Below are the code and all the weights of a small trained network. Each question names an input and a class and asks about switching units off, where a switched-off unit gives its printed mean instead of its output.

import numpy as np


def w(rows, s, z=0):
    codes = np.array(rows[::2]) - 128.0
    scale = np.full(codes.shape[1], s)
    scale[-1] = z or s
    return codes * scale


def f(y):
    return y / 2 * (1 + np.tanh(0.7978845608 * (y + 0.044715 * y**3)))


def log_softmax(a):
    a = a - a.max(-1, keepdims=True)
    return a - np.log(np.exp(a).sum(-1, keepdims=True))


def net(x, mask):
    res = np.array(x, float).reshape(1, 3) / 4 @ E
    y = f(res @ A[0][:, :-1].T + A[0][:, -1])
    res = res + np.where(mask, y, B[0][:, -1]) @ B[0][:, :-1]
    return log_softmax(res[-1] @ U[:, :-1].T + U[:, -1])


A, B = {}, {}
E = w([
[139,179,139,134,148,7,134,157,113,118,139,151],'x0',
[156,122,164,190,105,130,137,181,153,91,109,54],'x1',
[104,112,112,53,134,140,108,228,157,88,125,165],'x2',
],0.017)
A[0] = w([
[112,117,136,72,124,139,137,205,129,125,121,149,158],'neuron 0',
[113,116,129,108,129,195,124,105,116,139,123,153,149],'neuron 1',
[108,104,133,165,128,98,121,168,106,128,119,111,81],'neuron 2',
[129,127,115,83,123,54,118,92,124,134,126,188,89],'neuron 3',
[145,115,129,171,119,202,132,135,144,117,123,88,154],'neuron 4',
[146,136,141,198,128,62,123,218,145,112,123,35,1],'neuron 5',
[143,129,123,165,115,91,129,51,128,136,128,135,227],'neuron 6',
[126,124,122,81,136,179,121,242,142,117,131,130,128],'neuron 7',
[136,95,130,161,124,202,133,163,136,118,118,86,116],'neuron 8',
[138,117,141,92,142,118,147,120,138,116,108,150,104],'neuron 9',
[124,93,127,170,131,121,145,140,121,112,129,165,94],'neuron 10',
[111,114,124,108,126,231,124,78,131,134,128,157,174],'neuron 11',
[137,112,139,170,115,249,127,165,138,111,119,49,102],'neuron 12',
[126,134,117,91,146,119,135,166,118,139,143,156,97],'neuron 13',
[131,131,127,196,131,143,138,89,132,136,132,61,173],'neuron 14',
[123,134,120,123,138,67,140,85,121,138,132,182,158],'neuron 15',
[130,106,113,85,137,235,118,67,124,145,131,175,212],'neuron 16',
[140,143,143,138,145,99,127,45,101,130,125,164,180],'neuron 17',
[115,136,122,99,117,108,116,136,128,129,130,175,108],'neuron 18',
],0.016,0.0079)
B[0] = w([
[180,158,95,116,147,140,58,144,181,123,115,176,210],'neuron 0',
[160,144,118,121,68,140,154,118,156,119,120,113,192],'neuron 1',
[130,120,137,113,107,165,154,122,134,98,114,162,150],'neuron 2',
[119,170,118,119,174,112,53,152,113,163,151,143,217],'neuron 3',
[111,117,163,134,177,127,68,137,68,151,114,127,205],'neuron 4',
[185,114,119,172,22,133,220,103,160,75,122,158,220],'neuron 5',
[76,129,145,116,136,138,253,122,121,157,142,122,233],'neuron 6',
[74,111,78,47,96,127,142,140,217,147,145,105,225],'neuron 7',
[72,111,131,64,152,110,108,135,137,154,122,97,198],'neuron 8',
[169,126,104,114,152,119,133,133,123,128,142,158,145],'neuron 9',
[102,123,122,130,116,126,128,145,118,105,132,154,126],'neuron 10',
[177,119,131,182,70,149,175,124,110,99,135,170,230],'neuron 11',
[79,129,105,97,203,131,72,131,127,188,151,82,235],'neuron 12',
[162,137,87,152,163,126,71,142,128,117,151,148,176],'neuron 13',
[133,99,154,186,164,113,93,129,52,111,120,120,224],'neuron 14',
[91,192,137,83,164,152,151,117,125,154,128,145,219],'neuron 15',
[161,126,140,167,67,102,210,123,162,55,109,153,253],'neuron 16',
[88,188,135,85,123,125,202,126,144,164,122,96,228],'neuron 17',
[155,159,141,119,130,141,43,132,127,127,116,164,176],'neuron 18',
],0.02,0.022)
U = w([
[140,98,197,198,67,122,199,67,93,76,80,130,254],'0',
[11,120,122,19,172,129,130,123,171,205,150,93,123],'1',
[182,73,100,115,30,137,106,124,205,38,100,164,143],'2',
[159,142,124,99,217,130,2,137,125,136,131,170,34],'3',
[79,44,188,160,200,119,70,101,61,157,98,62,86],'4',
],0.0081,0.0028)

Each question gives the input, the list of numbers given to net, and the class t.
The units are the neurons (one row each of A and B). Each row of codes is followed by its name. A weight is (code - 128) times the scale printed after its matrix; where a second scale follows, it is the last column's (A, B and U).
mask holds one flag per neuron, in row order. A switched-off neuron (its flag False) gives its mean, the last column of its row in B, instead of its output. The means were averaged over made-up inputs and are rounded, as every weight is.
A unit's drop is (log p(t) with every unit on - log p(t) with that unit switched off) / (log p(t) with every unit on - log p(t) with every unit switched off).
most important unit: the unit with the biggest drop
k most important neurons: the k neurons with the biggest drops, biggest first
drop when u is switched off: that unit's drop, to one decimal
input [6,1,-6], class 0: 3 most important neurons -> [neuron 12; neuron 5; neuron 7]
input [-4,0,-7], class 0: most important unit -> neuron 16
input [0,-3,-3], class 0: 3 most important neurons -> [neuron 12; neuron 7; neuron 8]
input [0,3,-2], class 4: 2 most important neurons -> [neuron 16; neuron 11]
input [-2,1,-8], class 4: 2 most important neurons -> [neuron 14; neuron 5]
input [0,3,-3], class 4: 2 most important neurons -> [neuron 16; neuron 11]
input [2,1,-3], class 0: 2 most important neurons -> [neuron 12; neuron 7]
input [1,5,0], class 0: 2 most important neurons -> [neuron 5; neuron 0]
input [5,-1,1], class 3: 2 most important neurons -> [neuron 7; neuron 6]
input [0,2,-8], class 4: 3 most important neurons -> [neuron 14; neuron 16; neuron 11]
input [-6,1,-4], class 4: 3 most important neurons -> [neuron 12; neuron 5; neuron 4]
input [-5,2,0], class 4: drop when neuron 12 is switched off -> 0.1
input [5,-5,1], class 3: drop when neuron 7 is switched off -> 0.3
input [-7,-4,-6], class 0: drop when neuron 10 is switched off -> 0.0
input [7,-2,1], class 3: most important unit -> neuron 7
